X =
array([[ 0.182,  0.133,  0.069,  0.059,  0.035,  0.120,  0.035,  0.099,
         0.059,  0.012,  0.081,  0.061,  0.170,  0.055],
       [ 0.069,  0.039,  0.026, -0.048,  0.060,  0.056,  0.018, -0.001,
         0.044,  0.034,  0.037,  0.041,  0.006, -0.019],
       [ 0.033, -0.013,  0.047,  0.045,  0.057,  0.046,  0.009,  0.045,
         0.042,  0.077,  0.043,  0.043, -0.183,  0.076],
       [ 0.059,  0.083,  0.040, -0.002,  0.026,  0.040,  0.034,  0.003,
         0.031,  0.034,  0.042,  0.015,  0.111,  0.002],
       [-0.005,  0.058,  0.031,  0.028,  0.061,  0.084,  0.052,  0.087,
         0.045,  0.014,  0.050,  0.067,  0.162,  0.062],
       [-0.049,  0.093,  0.021, -0.091,  0.041,  0.139,  0.040,  0.057,
         0.040,  0.023,  0.083,  0.039,  0.183,  0.069],
       [ 0.045,  0.066,  0.037,  0.069,  0.031,  0.069,  0.043,  0.025,
         0.032,  0.035,  0.053,  0.042,  0.101,  0.041],
       [ 0.108,  0.075,  0.052,  0.025,  0.038,  0.039,  0.060,  0.105,
         0.059,  0.027,  0.043,  0.027,  0.154,  0.007],
       [ 0.105, -0.017,  0.047, -0.004,  0.046,  0.004,  0.014,  0.093,
         0.052,  0.083,  0.022,  0.011, -0.213,  0.067],
       [ 0.071,  0.041,  0.075, -0.060,  0.055,  0.013,  0.033,  0.114,
         0.060,  0.035,  0.033,  0.033, -0.052,  0.033],
       [-0.042,  0.014,  0.032, -0.008,  0.057,  0.040,  0.064,  0.110,
         0.049,  0.023,  0.031,  0.051,  0.122,  0.037],
       [-0.128,  0.004,  0.037,  0.044,  0.055,  0.006,  0.057,  0.030,
         0.034,  0.030,  0.003,  0.057,  0.109,  0.035],
       [-0.030,  0.098,  0.012, -0.117,  0.053,  0.109,  0.034, -0.007,
         0.022, -0.013,  0.064,  0.051,  0.241,  0.001],
       [ 0.140,  0.025,  0.014,  0.031,  0.047,  0.024,  0.034,  0.025,
         0.039,  0.062,  0.027,  0.031, -0.003, -0.007]])
X[0, 0] => 0.182
X[10, 9] => 0.023
X[0, 12] => 0.170
X[:, 13] => [0.055, -0.019, 0.076, 0.002, 0.062, 0.069, 0.041, 0.007, 0.067, 0.033, 0.037, 0.035, 0.001, -0.007]
X[10] => [-0.042, 0.014, 0.032, -0.008, 0.057, 0.040, 0.064, 0.110, 0.049, 0.023, 0.031, 0.051, 0.122, 0.037]
X[8, 4] => 0.046
X[4] => [-0.005, 0.058, 0.031, 0.028, 0.061, 0.084, 0.052, 0.087, 0.045, 0.014, 0.050, 0.067, 0.162, 0.062]
X[7] => [0.108, 0.075, 0.052, 0.025, 0.038, 0.039, 0.060, 0.105, 0.059, 0.027, 0.043, 0.027, 0.154, 0.007]
X[8] => [0.105, -0.017, 0.047, -0.004, 0.046, 0.004, 0.014, 0.093, 0.052, 0.083, 0.022, 0.011, -0.213, 0.067]
X[12, 2] => 0.012
X[:, 1] => [0.133, 0.039, -0.013, 0.083, 0.058, 0.093, 0.066, 0.075, -0.017, 0.041, 0.014, 0.004, 0.098, 0.025]
X[7, 11] => 0.027
X[8, 10] => 0.022
X[12] => [-0.030, 0.098, 0.012, -0.117, 0.053, 0.109, 0.034, -0.007, 0.022, -0.013, 0.064, 0.051, 0.241, 0.001]
X[5, 11] => 0.039
X[7, 10] => 0.043
X[10, 8] => 0.049
X[9, 4] => 0.055
X[3, 0] => 0.059
X[13, 4] => 0.047
X[9] => [0.071, 0.041, 0.075, -0.060, 0.055, 0.013, 0.033, 0.114, 0.060, 0.035, 0.033, 0.033, -0.052, 0.033]
X[11, 12] => 0.109
X[8, 6] => 0.014
X[9, 2] => 0.075
X[2, 12] => -0.183
X[1, 6] => 0.018
X[:, 0] => [0.182, 0.069, 0.033, 0.059, -0.005, -0.049, 0.045, 0.108, 0.105, 0.071, -0.042, -0.128, -0.030, 0.140]
X[6] => [0.045, 0.066, 0.037, 0.069, 0.031, 0.069, 0.043, 0.025, 0.032, 0.035, 0.053, 0.042, 0.101, 0.041]
X[3, 8] => 0.031
X[12, 10] => 0.064
X[8, 11] => 0.011
X[10, 4] => 0.057
X[0, 7] => 0.099
X[6, 5] => 0.069
X[7, 4] => 0.038
